Here is a tiny trained network, its code and every weight. The questions are about switching its units off for an input and a class, where a switched-off unit gives its printed mean instead of its output.

import numpy as np


def w(rows, s, z=0):
    codes = np.array(rows[::2]) - 128.0
    scale = np.full(codes.shape[1], s)
    scale[-1] = z or s
    return codes * scale


def norm(h):
    return h / np.sqrt((h * h).mean(-1, keepdims=True) + 1e-5)


def f(y):
    return y / 2 * (1 + np.tanh(0.7978845608 * (y + 0.044715 * y**3)))


def log_softmax(a):
    a = a - a.max(-1, keepdims=True)
    return a - np.log(np.exp(a).sum(-1, keepdims=True))


def net(x, mask):
    res = np.array(x, float).reshape(1, 5) / 4 @ E
    u = 0
    for l in range(4):
        y = f(norm(res) @ A[l][:, :-1].T + A[l][:, -1])
        res = res + np.where(mask[u : u + 7], y, B[l][:, -1]) @ B[l][:, :-1]
        u += 7
    return log_softmax(norm(res)[-1] @ U[:, :-1].T + U[:, -1])


A, B = {}, {}
E = w([
[89,18,159,65,76,205],'x0',
[127,128,127,124,129,125],'x1',
[152,192,180,82,172,196],'x2',
[253,113,100,137,48,140],'x3',
[148,113,249,176,122,112],'x4',
],0.0057)
A[0] = w([
[34,193,190,163,95,114,170],'0.n1',
[194,150,133,150,68,148,171],'0.n2',
[142,254,177,40,109,189,121],'0.n3',
[130,136,141,108,129,116,1],'0.n4',
[72,92,123,113,76,186,56],'0.n5',
[103,55,55,198,91,53,151],'0.n6',
[70,143,154,55,192,107,68],'0.n7',
],0.0081,0.0051)
B[0] = w([
[161,39,123,117,160,95,206],'0.n1',
[119,27,114,127,238,76,225],'0.n2',
[62,92,100,254,41,145,225],'0.n3',
[101,102,44,130,110,179,91],'0.n4',
[126,175,198,75,94,152,155],'0.n5',
[103,183,183,160,155,251,253],'0.n6',
[123,57,94,152,160,104,173],'0.n7',
],0.0073,0.0045)
A[1] = w([
[84,137,99,219,111,210,58],'1.n1',
[241,116,93,96,118,180,4],'1.n2',
[96,165,50,86,88,151,47],'1.n3',
[147,158,212,124,93,110,103],'1.n4',
[127,155,18,42,121,133,110],'1.n5',
[62,148,12,73,123,114,15],'1.n6',
[92,166,2,106,112,194,115],'1.n7',
],0.0076,0.0032)
B[1] = w([
[91,146,161,163,85,180,253],'1.n1',
[122,89,82,148,215,208,146],'1.n2',
[144,102,214,145,106,82,137],'1.n3',
[131,94,144,138,187,69,129],'1.n4',
[147,121,233,161,102,69,158],'1.n5',
[148,77,158,141,173,73,153],'1.n6',
[178,78,255,152,160,59,246],'1.n7',
],0.0086,0.0031)
A[2] = w([
[237,125,113,137,65,150,105],'2.n1',
[114,194,90,56,155,190,241],'2.n2',
[115,235,102,164,155,61,213],'2.n3',
[95,120,121,9,3,151,49],'2.n4',
[117,180,163,104,135,144,2],'2.n5',
[21,154,141,59,173,93,141],'2.n6',
[97,171,73,101,191,198,162],'2.n7',
],0.0072,0.003)
B[2] = w([
[8,97,146,143,201,170,156],'2.n1',
[169,149,166,173,178,98,133],'2.n2',
[112,158,109,79,100,152,253],'2.n3',
[116,157,108,99,109,96,174],'2.n4',
[142,109,127,162,207,125,75],'2.n5',
[168,82,91,153,135,168,196],'2.n6',
[177,116,161,128,142,147,155],'2.n7',
],0.013,0.0023)
A[3] = w([
[154,115,192,112,130,108,18],'3.n1',
[128,78,76,127,34,54,212],'3.n2',
[159,63,49,167,190,160,75],'3.n3',
[103,117,121,6,96,196,5],'3.n4',
[164,215,67,138,107,114,144],'3.n5',
[124,102,195,79,150,175,229],'3.n6',
[166,147,201,91,180,147,142],'3.n7',
],0.011,0.0027)
B[3] = w([
[168,148,131,211,143,35,153],'3.n1',
[248,108,10,140,1,86,159],'3.n2',
[59,85,60,77,148,129,227],'3.n3',
[85,195,94,91,98,78,170],'3.n4',
[112,157,109,65,66,90,163],'3.n5',
[164,226,90,148,177,96,255],'3.n6',
[183,107,28,146,139,67,184],'3.n7',
],0.0086,0.0062)
U = w([
[190,72,188,184,150,33,112],'0',
[76,58,69,96,187,168,134],'1',
[125,248,77,77,77,78,88],'2',
[68,156,198,193,92,231,116],'3',
[147,135,80,162,108,119,237],'4',
[201,111,122,119,93,157,87],'5',
[224,80,223,7,99,212,8],'6',
],0.014,0.011)

Each question gives the input, the list of numbers given to net, and the class t.
The units are the neurons (one row each of A and B). Each row of codes is followed by its name. A weight is (code - 128) times the scale printed after its matrix; where a second scale follows, it is the last column's (A, B and U).
mask holds one flag per neuron, layer by layer. A switched-off neuron (its flag False) gives its mean, the last column of its row in B, instead of its output. The means were averaged over made-up inputs and are rounded, as every weight is.
A unit's drop is (log p(t) with every unit on - log p(t) with that unit switched off) / (log p(t) with every unit on - log p(t) with every unit switched off).
The circuit of an input: a set's keep is (log p(t) with only the set's units on - log p(t) with every unit switched off) / (log p(t) with every unit on - log p(t) with every unit switched off). Starting from the 12 units with the biggest drops (on a tie, the unit counted first), units are removed one at a time, each time the one whose removal leaves the highest keep (on an exact tie, the one counted first), for as long as the keep stays at least 0.8.
units of the circuit, in order: the units of the circuit, biggest drop first
most important unit: the unit with the biggest drop
top k neurons: the k neurons with the biggest drops, biggest first
top k neurons in layer l: the k neurons of layer l with the biggest drops, biggest first
input [-8,8,0,-5,-8], class 0: top 4 neurons : 1.n7, 1.n6, 1.n5, 0.n2
input [0,6,0,7,5], class 1: units of the circuit, in order : 1.n7, 2.n1
input [-5,-2,8,2,-3], class 3: units of the circuit, in order : 0.n3, 1.n1
input [3,2,-8,-2,3], class 3: units of the circuit, in order : 0.n6
input [-8,1,1,-8,-3], class 1: top 4 neurons : 2.n6, 0.n1, 0.n7, 3.n6
input [-5,6,8,1,-1], class 3: units of the circuit, in order : 0.n3, 1.n1
input [-8,-6,1,6,-1], class 2: units of the circuit, in order : 3.n5, 2.n3
input [-6,6,3,-4,5], class 2: top 4 neurons in layer 1 : 1.n7, 1.n6, 1.n5, 1.n3
input [-8,4,4,8,-8], class 0: units of the circuit, in order : 1.n7, 1.n5
input [-3,2,1,-5,2], class 1: units of the circuit, in order : 3.n3, 1.n7, 2.n6
input [-5,6,5,0,-6], class 0: top 2 neurons : 1.n7, 0.n6
input [1,-4,-4,3,1], class 3: top 2 neurons in layer 0 : 0.n6, 0.n1
input [4,1,-6,-4,-8], class 0: top 2 neurons : 1.n7, 0.n3
input [4,6,-8,8,-2], class 1: most important unit : 0.n3
input [-6,4,-7,-7,-6], class 1: top 4 neurons : 0.n6, 0.n3, 2.n6, 0.n1
input [-3,0,4,-1,3], class 3: top 3 neurons in layer 3 : 3.n7, 3.n6, 3.n3
input [2,2,6,-2,-1], class 3: top 2 neurons : 0.n3, 1.n1
input [-3,-5,-8,6,-6], class 3: top 2 neurons : 0.n6, 1.n1
input [-7,4,-2,-4,5], class 2: units of the circuit, in order : 2.n3, 0.n2
input [6,3,-8,7,-3], class 3: top 2 neurons : 0.n6, 0.n1
input [3,-7,-1,-4,4], class 4: top 4 neurons : 0.n1, 1.n7, 3.n2, 0.n2
input [1,2,-8,-1,7], class 3: units of the circuit, in order : 0.n6
input [-4,3,8,8,-5], class 1: top 2 neurons : 0.n2, 0.n6
input [-6,5,3,-5,-8], class 0: top 2 neurons in layer 1 : 1.n7, 1.n6
